[128 = 0]
[70] [137 128 135 104 135 126 132 112 130 141 142 161  81 135 119 114 134 130
 133 120 145 133 110 119 104 145]
[68] [110 189 128 142 112 102 128 121 125 108 122  98 100 171 131 151  87 140
 147 136 104 111 118 115 123  91]
[68] [121 129 125 139 123 123 122 136 149 136  82 113 134 136 128 116  95 105
 130 156 131 108 154 117 118 104]
[67] [104 123 125 121  96 123 147 116 146 126 121 138 150 155 136 122 114 112
 137 117 140 160 133 115 104 133]
[71] [160  43 138 126 167 148 144 116 119 140 128 155 143 110 171 118  93 154
 163 123 133  94 166 137 138  99]
[70] [132 177 141 130 128 104 114 121 114 110 153 115  94 146 101 149 159 152
 126 121 105 123 104 130 138 135]
[71] [139 121 128 106 171 135 119 128 119 152 132 144  90 115 116 115 107 133
 131 126 144  99 132 121 128 120]
[70] [133 145 130 157 128 119 104 149 137 122  91  90 142 118 112 132 135 116
 112 163 109 102 147 134 146 113]
[67] [118 167 122 142 127 120 131 128 109 109 140 101 116 146 144 156  95 151
 143 125 103 112 115 128 142  95]
[70] [135 145 154 159 127 112 109 136 126 111 100  95 128 128 108 142 133 139
 121 163  81 106 140 140 148 111]
[71] [134 112 143 117 137 136 120 131 134 146 113 147 110 107 103 107 141 114
 110 145 131 135 127 130 117 151]
[71] [157  15 139 144 127 182 165 127 112 128 136 162 181  71 199 124 123 145
 136 134 112 153 134 167 140 136]
[70] [121 111 172  86 151 132 155  88 104 142 154 187  46 149 124 120  65 164
 160 117 106 141 102 119  93 125]
[71] [114 105 129 129 117 167 147 139 109 131 137 140 141  87 149 130 114 123
 106 136 110 171  97 149 129 149]
[71] [128  76 126  99 182 194 146 140  83 166 151 168  97  56 154 115  64 137
 115 131 126 136  98 147 135 131]
[68] [120 147 131 124 118 110 129 117 137 124 126 128 116 157 121 129 122 128
 139 123 131 128 130 115 115 123]
[67] [125  68 147 127 128 116 134 116 161 139  82 139 173 148 126 103 102 114
 151 136 138 117 195 115 115 110]
[67] [106 112 155 120  55 128 170  96 144 110 138 170 133 157 140 123 147 120
 132 120 114 217  93 130  79 175]
[68] [109 140 132 126 120 103 122 123 160 137  78 118 127 166 110 111  85 103
 142 146 138 109 166 100 104 100]
[68] [152 118 110 144  85 135 140 125 152 121 121 138 128 126 164 119 167 109
 126 139 151 147 108 133 103 148]
[68] [143 136 130 155 144 141 113 150 109 122 119  99 125  93 133 143 126 138
 112 158  96 103 121 149 158 113]
[67] [129 111 146 107 118 122 126 117 154 146 109 160 112 133  96  97 153 103
 117 136 147 150 133 117  95 163]
[71] [170   4 166 126 150 160 141 119 139 152  98 180 149  81 146  91 134 129
 134 155 126 127 167 150 121 143]
[71] [123  90 105 139 114 200 166 147  81 121 175 141 159  56 199 149 117 139
 104 119 107 188  66 171 148 152]
[67] [172 109 145 129 197 124  86 144 124 152 103 121  97  92  90 112 143 137
 118 158 127  54 163 134 156 114]
[70] [158 143 133 130 149 121  86 148 167 165  51 125  63 106  82  84 137  80
  99 199 152  77 144 114 101 129]
[70] [ 86 215 131  91 176 118 119 124  85 142 156 120  34 153  92 146  34 153
 137 115 107 102  91 103 127  91]
[68] [142 128 145 118 126 108 118 115 141 128 131 143 113 142  99 118 173 129
 128 123 136 130 133 123 117 151]
[67] [134 156 188 114 103 103 128  96 136 124 121 164  36 157  80 117 151 137
 125 157  91 156  88 124  81 164]
[68] [148 112 108 141  81 135 143 124 162 126 110 142 134 130 166 111 160  98
 128 141 161 148 117 128  94 146]
[70] [117 125  93 110 124 140 141 129 128 134 158 138 151 128 149 126 133 118
 129  90 169 148 119 120 125 140]
[67] [124  86 106 152 141 137 138 139 124 119 118  98 209 125 175 143  85 138
 154 115 129  98 181 133 164  77]
[ 96 145 148 119 115 124 125 130 137 137  99 129 119 135  91 117 105 106
 110 149 111 152 127 119 110 138] -> [71]
[ 81  93 168 126 107 143 149 125 135 137  79 141 153 126 115 113  58 107
 120 162  85 173 145 129 106 127] -> [71]
[137 134 134 135 109 115 118 128 146 122 117 126 133 133 110 122 174 116
 116 137 132 137 129 129 121 150] -> [71]
[111 200  72  85 166 131  99 151 137 176 123 126  57 123  96 101  98  82
 105 123 203  95 106  89 105 126] -> [70]
[116 133 130 129 146 131 123 136 116 131 122 115 132 122 122 134  97 133
 127 133 114 114 138 128 142 109] -> [68]
[101 133  92 117  97 141 146 133 138 130 143 133 165 131 147 125 133 101
 119 100 164 171 114 120 115 148] -> [67]
[ 99 158 109 125 104 125 152 117 123 116 144 123 126 162 159 144  80 132
 150 108 130 143 110 115 114 106] -> [68]
[146  82 147 143 118 113 133 114 150 119 104 133 162 146 139 121 138 133
 151 135 125 116 172 128 125 116] -> [71]
[111 203 133 113 128  99 113 120 132 131 122 121  56 165  89 129 107 124
 129 137 126 115 105 103 104 120] -> [67]
[125 119 111 117 122 140 130 135 135 139 134 138 144 114 128 117 149 108
 113 117 155 148 123 127 123 152] -> [67]
[ 95 192 131  99 124 145 106 152 122 155 124 137  67  91  57 109 150  84
  58 153 127 177  65 126 106 190] -> [71]
[172  75 139 144 168 149 113 143 110 132 132 128 144  73 135 128 161 149
 118 142 114  97 144 158 167 130] -> [67]
[106 140 132 109 120 104 133 111 147 133 118 137 124 172 111 118 104 119
 147 114 144 132 147 101 103 120] -> [68]
[137 189 138 183  99  89  99 142 114  68 147  57 173 142 105 183 216 160
 112 128  70 122 123 154 185 130] -> [70]
[115  73 183  80 139 142 185  69  91 130 183 210  73 156 153 129  56 186
 181  90  96 172 100 127  93 130] -> [70]
[127  73 107 110 121 162 153 128 131 144 147 163 165 101 161 111 136 112
 124 103 166 166 124 133 118 156] -> [68]
[131  77 190 165 116 100 152  94 131  94  89 119 156 179 157 147  58 175
 191 154  53 101 188 133 132  61] -> [67]
[143 112 130 162  86 116 136 124 127  83 159 109 204 134 149 158 213 150
 128 102 108 159 130 154 159 151] -> [70]
[109  97  99 139 132 167 143 151 124 142 103 116 170  95 173 124  61 106
 124 142 135 128 141 133 136 100] -> [68]
[110 119  77 113 151 132 115 151 152 157 106 112 182 124 127 106 108  86
 124 108 195 102 178 103 135 111] -> [67]

<69> [146 115  98 162 139 102 157 157 127 112 148 156 166 155 129 135  98 151
 101 152 134  75 121 131  95 132]
<65> [126 178 144 111 119 130 125 136 160 128 136 140 147 129 120 120 116 133
 132 119  92 114 136 126 123 129]
<80> [121 103 128 161 149 124 107 106  91 102 103 103 132 134 125 144 131 149
 135 142 150 120 123 174 101  65]
<65> [126 184 138 115 118 125 161 147 167 139 112 150 147 120 114 111 104 139
 137 126  74 114 146 121 135 148]
<71> [173 101 106 129  96 131 145 164  99 144 146 114 141 110 136 136  81  87
 121  86 148 166 166 113 145 169]
<71> [ 81 190  98 185 147 163  77  76  92  53 137  91 105 143 127  99 127 159
  74 170 134  34 130 193  77  97]
<71> [170 117 121 157 121 119  69 147  89  88 183 104 193 155 135 165  81 123
 111  96 160 106 142 172  65  62]
<71> [131 110 139 128 136 115 137 132 129 135 110 133 139 128 123 140 131 137
 145 130 127 140 124 132 127 105]
<71> [155  40 130 123 143  88 183 144 111 169  73 130 118 117 129 157 131 134
 188 122 148 199 110 116 160 124]
<79> [ 80 126 174 130 151 134 114  97 146 129  76 141 131 121 110 130 181 152
 138 165 114 129 121 147 125  56]
<79> [138  98 120 146 134 122 126 128 101 121 121 116 133 130 130 141 120 130
 130 128 149 134 129 144 119 108]
<75> [147 148 108 136 130 102 214 152 131 145  62 128 124 110 114 116  73 157
 175 125  82 138 144 137 151 165]
<65> [119 190 149 131 112 149  87 135 150 104 162 138 178 134 118 122 113 124
  91 123 102  84 158 145  93  94]
<79> [ 62 196 177 111 139 152 118  96 184 129  90 155 123 117 106  99 179 151
 123 167  73 101 129 131 133  96]
<69> [147  93 111 130 129 102 163 168 153 144 165 181 160 151 134 136 126 128
  99 146 139 104 112  85 122 161]
<69> [128 165 137 111 142 109 147 115 142 130  88 113 109 128 120 125 115 162
 190 118  88 137 110 148 135 123]
<65> [144 116 157 114 132 112 106 129 128 132 120 118 151 132 124 155 126 133
 168 104 126 159 122 145 117  75]
<75> [126 109 143 117 143 121 116  98 107 132  88  92  94 120 128 141 144 140
 185 114 134 173 109 152 141  97]
<65> [134  89 128 120 139 114 140 120 116 143 107 118 103 126 133 139 143 132
 161 125 143 163 106 123 145 128]
<80> [164 101 110 124 121 106 160 159 124 145 139 136 139 131 134 139  99 121
 140 110 135 145 127 109 137 161]
<69> [129 111 100 126 128 119 167 151 153 144 162 173 121 141 138 114 139 122
  90 155 136 100 110  76 141 198]
<75> [117  71 160 145 120 138 114 154 135 141 140 174 194 124 120 148 159 101
  69 153 157 128 157 110 114  74]
<75> [118  81 100 173 150 141  49  89  68  73 183  95 115 162 150 146 157 128
  78 150 207  86  98 163  76  78]
<79> [170 114  78 134 119 116 141 146 100 121 168 109 112 140 147 130  87 117
 125 103 153 125 120 118 128 187]
<80> [114  98 126 167 148 131  99 102  85  98 107 102 130 133 127 142 138 145
 122 148 159 117 125 174 100  63]
<75> [120 113 116 158 170  96 171 101 100 116  40 101  97 128 117 133 118 189
 194 153 115 131 102 179 126  93]
<69> [147 129 145 123 141  93 145 145 145 132 108 139 164 141 118 149 107 158
 172 120 103 131 116 143 111  89]
<71> [132 142 133 119 132 124  87 123 139 111 174 130 141 154 135 138 136 132
 121 122 134 104 106 131 100 109]
<75> [124 129 132 121 128 134 106 117 126 124 142 121 119 132 133 130 141 123
 127 124 137 130 120 128 126 123]
<79> [ 92 234 149 117 106 165 123 127 176 119 129 146 143 112 110  87 120 126
  94 136  64  84 168 128 128 144]
<69> [142 147  99 148 130 128 117 116  91  99 130  87 112 133 134 126  92 139
 138 113 134 114 130 164 112 130]
<65> [132 131  75 120 125 128 167 128 129 137 154 131  67 132 147  99 127 121
 113 136 137 114 103  86 159 237]
<71> [148  86 120 127 158  94  83 112 113 106 171 116 125 175 146 164 146 152
 153 124 168 118  63 142  90  87]
<80> [152 157 113 133 101 140 128 150 117 121 148 115 146 118 129 121  80 107
 112  99 120 124 166 133 125 153]
<79> [161 152 105 140 105 131 130 155 112 115 156 115 154 127 131 127  70 114
 113  98 124 115 160 138 114 149]
<80> [ 84 191 163 134 145 134 117 108 167 109  98 147 150 133 106 114 146 167
 127 163  79  81 129 157 103  73]
<71> [129 100  99 123 145 118 127 105 111 125 143 112  72 144 147 127 151 135
 141 134 158 131  81 116 138 165]
<75> [113  91 143 139 135 140  79 113 116 115 154 132 142 139 133 144 168 116
  95 143 167 122 120 132 107  79]
<79> [ 91 134 140 131 143 139 125 101 137 125 103 133 105 124 123 115 166 141
 122 159 123 117 117 131 134 115]
<69> [110 128 112 162 127 149 119 121 109 106 135 128 133 126 128 116 130 124
  77 154 145  92 147 140 113 123]
<79> [118 158 134 120 133 126 127 121 146 124 125 132 125 133 124 121 131 142
 137 133 107 113 119 132 124 127]
<65> [162 143 148 146 117 104 164 177 132 132  88 139 212 117 104 148  58 143
 153 107  87 134 179 161 107  76]
<69> [116 138 100 128 121 150 129 113 117 124 144 116  81 121 139 103 137 112
 103 133 141 119 126 112 147 186]
<80> [112 136 153  92 146 106 151 122 179 154 108 159 114 136 123 126 164 153
 167 143  97 137  88 102 146 134]
<65> [157 125 100 151 119 109 198 169 121 139 100 140 152 117 120 123  69 136
 131 126 109 124 158 128 136 163]
<80> [140 165 139  86 118 116 154 144 172 155 131 145 123 125 126 119 119 128
 162 106  87 145 120  97 152 171]
<75> [102 113 153 122 126 154  50 112 140 114 195 147 147 148 137 137 187 102
  68 143 166 105 116 112 102  89]
<80> [139  45 116 127 146 108 134 119 102 143 125 122  97 136 143 150 160 125
 148 134 178 165  90 112 143 131]
[136 108 149 117 145 102 124 126 136 134 113 131 141 140 125 152 138 149
 169 124 125 145 103 137 119  85] -> <79>
[109 133 131 127 130 136 138 124 143 134 121 144 120 123 125 116 147 128
 113 147 122 119 128 114 138 140] -> <69>
[ 82 167 178 108 145 126 131 114 189 139  94 168 142 129 108 118 173 158
 140 163  79 110 114 123 128  88] -> <71>
[127 148 130 124 120 148  51 113 122  97 199 114 138 150 141 134 140 110
  92 114 152 100 120 135  94 107] -> <65>
[152 116  93 161 106 144 129 147  83 113 148 107 141 117 135 125  83 100
  88 113 156 122 169 139 120 150] -> <79>
[142 142 130 107 115 126 133 144 147 141 149 138 134 129 130 126 119 116
 131 110 116 136 130 106 137 155] -> <79>
[146  63  68 134 158  97 147 106  90 124 147 105  51 157 158 135 144 145
 153 138 182 132  55 112 140 188] -> <79>
[169 133  91 146 113 114 158 166 114 122 151 129 154 134 132 129  65 123
 115 110 127 110 148 127 117 166] -> <65>
[104 170 125 117 133 141 135  97 131 125  97 105  77 115 125 103 136 141
 152 131 103 130 122 138 149 152] -> <69>
[139  97 109 140 133 111 184 142 116 146  89 132 116 116 126 127 112 135
 146 136 129 147 132 122 150 155] -> <65>
[142 170 127 113 143 102 145 115 132 123  90  98 106 132 123 129  98 167
 205 106  88 139 106 159 129 125] -> <69>
[131 117  76 166 129 140 134 118  80 102 138 100  96 128 140 114 107 124
  95 139 160 102 134 142 123 165] -> <79>
[142 137 100 161 127 137  77 119  85  80 175  94 140 150 139 136 100 128
  97 118 159  87 131 167  82 104] -> <71>
[164 171 119 137 106 121 129 168 134 113 162 134 188 137 123 132  61 125
 113 100 104  97 161 141  97 128] -> <65>
[187  93 114 112  98 118 124 169 110 145 178 120 152 129 143 151  88  85
 129  73 156 168 144 103 134 160] -> <71>
[160  67 103 111 106 129 143 153 113 159 168 134 110 121 149 134 130  79
 110 104 172 171 129  74 162 197] -> <79>
[107  96 117 163 130 145 121 129 114 116 144 149 143 131 130 124 149 117
  62 167 161  94 140 123 113 118] -> <80>
[153 124 119 129 106 126 165 164 128 147 124 138 150 111 125 126  91 108
 121 111 119 144 163 112 144 160] -> <75>
[130 173 121 114 152  91 180 126 160 132  87 134 108 140 119 118 107 183
 192 135  73 113  93 137 134 150] -> <69>
[111 126 128 118 132 125 160 137 163 148 128 168 122 130 127 113 153 131
 111 156 116 114 116  90 145 165] -> <69>
[150  44  96 130 170  85 117 100  89 120 143 102  75 167 155 161 157 155
 175 132 189 145  42 132 119 124] -> <71>
[137  86 141 135 157  95 122 118 113 123 102 119 137 145 127 160 137 159
 174 131 142 144  96 156 109  66] -> <79>
[166 105 114  87 110 122 121 139 124 152 172 113  98 130 150 137 125  93
 151  81 151 178 110  88 157 188] -> <69>
[114 190 161  66 119 137 114 114 183 150 136 133 101 123 126 112 153 123
 164 105  82 149 111 100 156 156] -> <75>
[152 137 148 133 115 121 118 153 125 124 126 126 185 125 117 148  90 125
 137 102 115 136 160 151 106  81] -> <79>
[111 165 126 133 160  96 197 118 152 132  45 134 106 126 109 113 114 193
 191 157  68 113 106 151 138 130] -> <75>

[96] [126 120  73 133 186  77 147  57 102 126 112 100 126 151 105 158 122  53
 111 113 150 101 151 126 104 125]
[85] [106 137 121 133 127 132 151 112 115 128 130 144 104 154 143 127 135 129
 112 129 121 129 126 117 130 135]
[92] [115  88 106 104 125 146 118 113 116 141 109 129 123 138 146 138  88 117
 116 107 139 133 119 136  82  97]
[96] [131 132 150 114 110 141 130 153 132 135 130 154 115 133 148 107 148 145
 138 144 101 130 135 130 140 140]
[93] [ 93 137  89 165 153 122 154 122 119 129 115 143  92 141 156 125 163 125
 118 134 123 133 124 115 117 145]
[85] [160 189 162 148  95 107 149 132 139 139 122 137 121 141 145 104 170 144
 124 118  94  90 161 128 172 157]
[93] [144 176 146 197 125 105 106 151 177 115 120  77 193  47  98 161 138 178
 118 112 179 149 126 150 148 118]
[86] [ 98  95 141  73 144 138 147 140 107 138 136 159 123 145 144 123 140 131
 124 169 128 164 140 148 110 115]
[85] [ 80  65 111 112 165 143 153  98 103 145 143 117 148 133 121 175  79 108
  94 123 172 191 107 139  78  87]
[85] [147 187 200 117  67 120 141 144 150 147 109 129 170 112 153 129 141 201
  88 113 143 130 168 174 150 103]
[85] [114  95 117 138 139 165  62 124 181 102 113 148 120  76 126 167 105 127
 146 151 118 161 108 125 121 142]
[86] [114 110 117 114 148 115 145 154 111 148 113 122 147 118 146 121 147 139
 124 136 154 149 141 158  91 100]
[85] [ 71 109 100  73 146 145 123 128 102  95 119 174  83 158 147 114 140 140
 127 183 135 144 120 128 102 119]
[93] [ 95  68 103 117 181 129 140  88 100 120 167  89 162 128  70 181  64  86
 110 125 186 178  92 122  98  93]
[93] [145 154 137 136 130 100 115 117 155 131  95 118 154  96 133 148 144 135
 115 124 141 121 165 159 128 122]
[96] [141 144 116 203 112 144 121 164 155 141 122 125 111 104 152 110 151 146
 148 102  98 121 106 104 140 159]
[86] [ 86  75  87 142 153 152 171 111  86 154 148 131  98 170 145 132 102  95
 114 107 126 155  91 101  89 120]
[86] [155 142 185 112  94 139 128 126 148 140 142 143 138 129 128 130 124 136
 126 129  96 127 146 133 166 143]
[96] [160  99 206 112 113 146 157 100 141 177 174 136 157 137 116 162  95  92
 115 116  84 160 147 130 166 145]
[96] [121 107 124  71 127 135  98 126 119 104 121 129 137 128 113 130  99 133
 131 146 155 128 125 143 106  97]
[92] [145 155 158 141  72 158  82 123 169 105 125 126 136 104 119 143  88 167
 121 105 126 119 109 120 154 127]
[86] [ 83 126 120 145 131 155 108  98 162 109 108 159 108 108 149 173 117 147
 101 143 131 166 120 129 121 133]
[86] [ 86 116  96 127 144 139 149  74 109 122 124 154  82 171 145 147 115 101
 101 129 119 132 120 107 114 136]
[96] [111 110 177  54 112 159 117 160 128 116 147 178 120 135 135 112 139 159
 141 191 110 160 135 144 143 128]
[96] [169 112 152  60  94 149  71 153 135 105 133 146 119 133 112  92 108 125
 175 148  96  90 127 123 143 133]
[93] [105  77 119  47 140 145 116  91 120 138  95 187  87 161 171 137 119  91
 122 160  95 132 162 148  90 123]
[92] [107 104 159  47 184 115 121 115 119  82 175 154 139 130  65 148 143  98
 150 230 135 168 145 136 163 145]
[93] [166 107 180 127  90 152 146 113 143 188 137 142 133 142 157 137 102 104
 119  88  70 129 147 129 142 142]
[85] [163 154 125 145 100 121 111 155 127 119 128 100 137 123 113  96 125 143
 149 101 131  86 114 116 140 126]
[96] [102 112 130 143 138 148 129 140 140 130 134 140 127 110 137 143 131 143
 124 142 130 169 114 129 123 130]
[92] [172 144 146  61 124  91 128 152  91 113 145 112 145 155  89  75 146 116
 162 150 133  75 152 136 147 120]
[92] [159 185 123 167  98 105 117 136 140 119 106  97 140 115 125 112 138 155
 125  91 142  81 132 127 142 126]
[93] [138  95 126 132 180 107 133 144 133 144 140 117 153  98 109 139 154  91
 154 155 125 155 144 141 126 141]
[92] [131 134 148 136 112 142 126 129 141 127 139 135 128 125 126 133 122 138
 127 127 116 135 121 121 147 138]
[85] [105 116 155 155 110 166 121  91 168 138 129 138 140 103 139 192  81 144
  87 108 130 180 115 131 130 124]
[96] [112 138 130 202 122 145 156 154 149 161 125 137 119 108 170 131 157 155
 117 109 109 160 117 121 130 148]
[92] [117 150 167 115  92 146 144  86 135 131 133 155 116 155 142 150 107 142
  88 120 112 133 139 127 152 132]
[96] [107 113 100 124 131 139 109 142 129 121 102 132 122 115 148 126 124 147
 127 129 148 137 117 139  92 107]
[86] [ 94 140  50 133 150 117  94 117 114  72  94 119  96 131 121 119 128 135
 132 136 170  99 103 114  93 112]
[86] [121 108  50 185 169 120 137 111  95 113 150  89 101 150  94 120 109  74
 149  97 138 103  75  72 114 142]
[85] [128  82  78 157 161 145  82 130 144 109 130 111 118  98 103 142 101  91
 165 124 127 133  88 101 109 140]
[93] [143  91 130  76 162 113 122 134 125 145 116 156 119 131 141 116 161  83
 158 169  92 125 171 149 117 144]
[92] [154 128  91 102 103 110  99 113 106 124  87  81 149 136 123 116  76 128
 117  69 177  71 126 145  76  68]
[93] [140 150 124  89  96 126 132 121  98 117 123 142  95 181 138  85 127 128
 131 121 111  72 133 115 134 127]
[93] [118 161  99 195 174  81 151 114 155 148  81 126 129  93 163 153 199 119
 110 131 130 137 175 153 119 151]
[85] [106 122  94 147 159  96 192 127  78 162 126  95 144 151 140 122 140 120
  99 100 171 137 131 140  86  94]
[92] [128 134  93 128 137 107 116 116 120 120  96 106 135 123 129 130 122 126
 119 110 160 106 134 141  97 103]
[86] [155 171 124 132  94 106 124 120 126 130  95 111 131 138 142 110 128 144
 114  89 137  75 147 138 124 113]
[86] [ 94 106 175  98 105 181 119 119 155 128 139 183 114 125 152 158 109 155
 109 161 103 184 124 134 141 135]
[92] [156 121 137 153 117 135 126 155 128 138 154  99 149 116 105 116 112 127
 148 104 126 124 103 113 140 130]
[149 138  80 166 149  98 125 102 124 127 110 101 116 133 120 126 132  84
 137  96 125  83 131 110 120 142] -> [96]
[138 142 105 136  92 138 129 112 106 124 124 117 102 168 134 104  96 127
 121  80 124  79 104 100 121 120] -> [86]
[110 145 103 157 131 112 159 138 108 142 111 109 133 133 150 119 143 151
 105 103 160 128 126 138 100 104] -> [85]
[180 177 122 176 103  90 157 161 107 153 127  79 145 138 126  77 155 136
 140  72 129  67 132 119 141 128] -> [92]
[202  94 204  65 116 119  98 129 178 187  97 155 167  91 155 144 139  89
 149 140  64 127 216 188 136 141] -> [93]
[160 124 141 150 107 133 140 145 121 153 149 103 142 133 120 112 111 121
 139  90 116 114 113 114 137 129] -> [86]
[148 165 160 138 106 110 157  72 141 154 113 141 123 152 150 150 132 110
  90 101  96 105 173 135 154 147] -> [86]
[130 145 116 162 172 101 112 152 147  96 142 108 147  83  86 134 169 127
 158 167 146 141 124 124 154 152] -> [92]
[122 115 124 122 154 114 142  91 119 130 137 116 140 135 107 157 112  96
 113 128 142 138 136 130 125 124] -> [96]
[145 146 116 134 121 102 143 131 113 146 105 106 140 135 142 112 137 131
 118  97 143  99 146 143 109 109] -> [86]
[110 108 135  94 120 154  99 112 143 112 119 154 118 124 134 148 102 134
 122 146 126 145 125 134 119 121] -> [92]
[185 161 170 162 128  99 131 113 160 139 149 109 155 108  94 142 146  97
 142 120  95 108 157 122 189 171] -> [86]
[147  98  88 136 153 121 101 148 119 117 134  96 134 113  98 113 116  98
 168 121 139 111 103 113 110 125] -> [85]
[148 158 112 167 149  92 158 156 117 140 129 123 113 136 136  88 196 114
 154 134 102  98 145 116 148 164] -> [93]
[132 129 112  98 146 112 119 155 112 110 125 141 110 137 124  90 167 120
 163 167 118 106 139 127 130 140] -> [93]
[131 138 153 131 115 124 158 120 123 152 133 125 142 137 138 135 127 135
 104 112 129 136 141 138 133 121] -> [96]
[154 111 137 130 100 158  93 158 150 137 123 139 118 113 144 109 118 134
 158 117  93 117 116 120 130 139] -> [96]
[102  96  82 156 161 144 108 148 125 104 143 113 121 107 105 131 117 122
 152 139 149 151  79 104 109 128] -> [86]
[127 141 139 209 133 123 179 101 128 156 167  85 158 125 104 167 104 118
  94  76 143 155 104 106 150 134] -> [92]
[149 146 129 214 100 139 167 170 132 180 133 120 115 129 172  95 158 143
 135  75  86 119 112 105 138 155] -> [92]
[142  75 150  90 137 146 114 102 136 145 143 138 138 128 115 156  88  83
 135 133 106 147 135 132 125 130] -> [96]
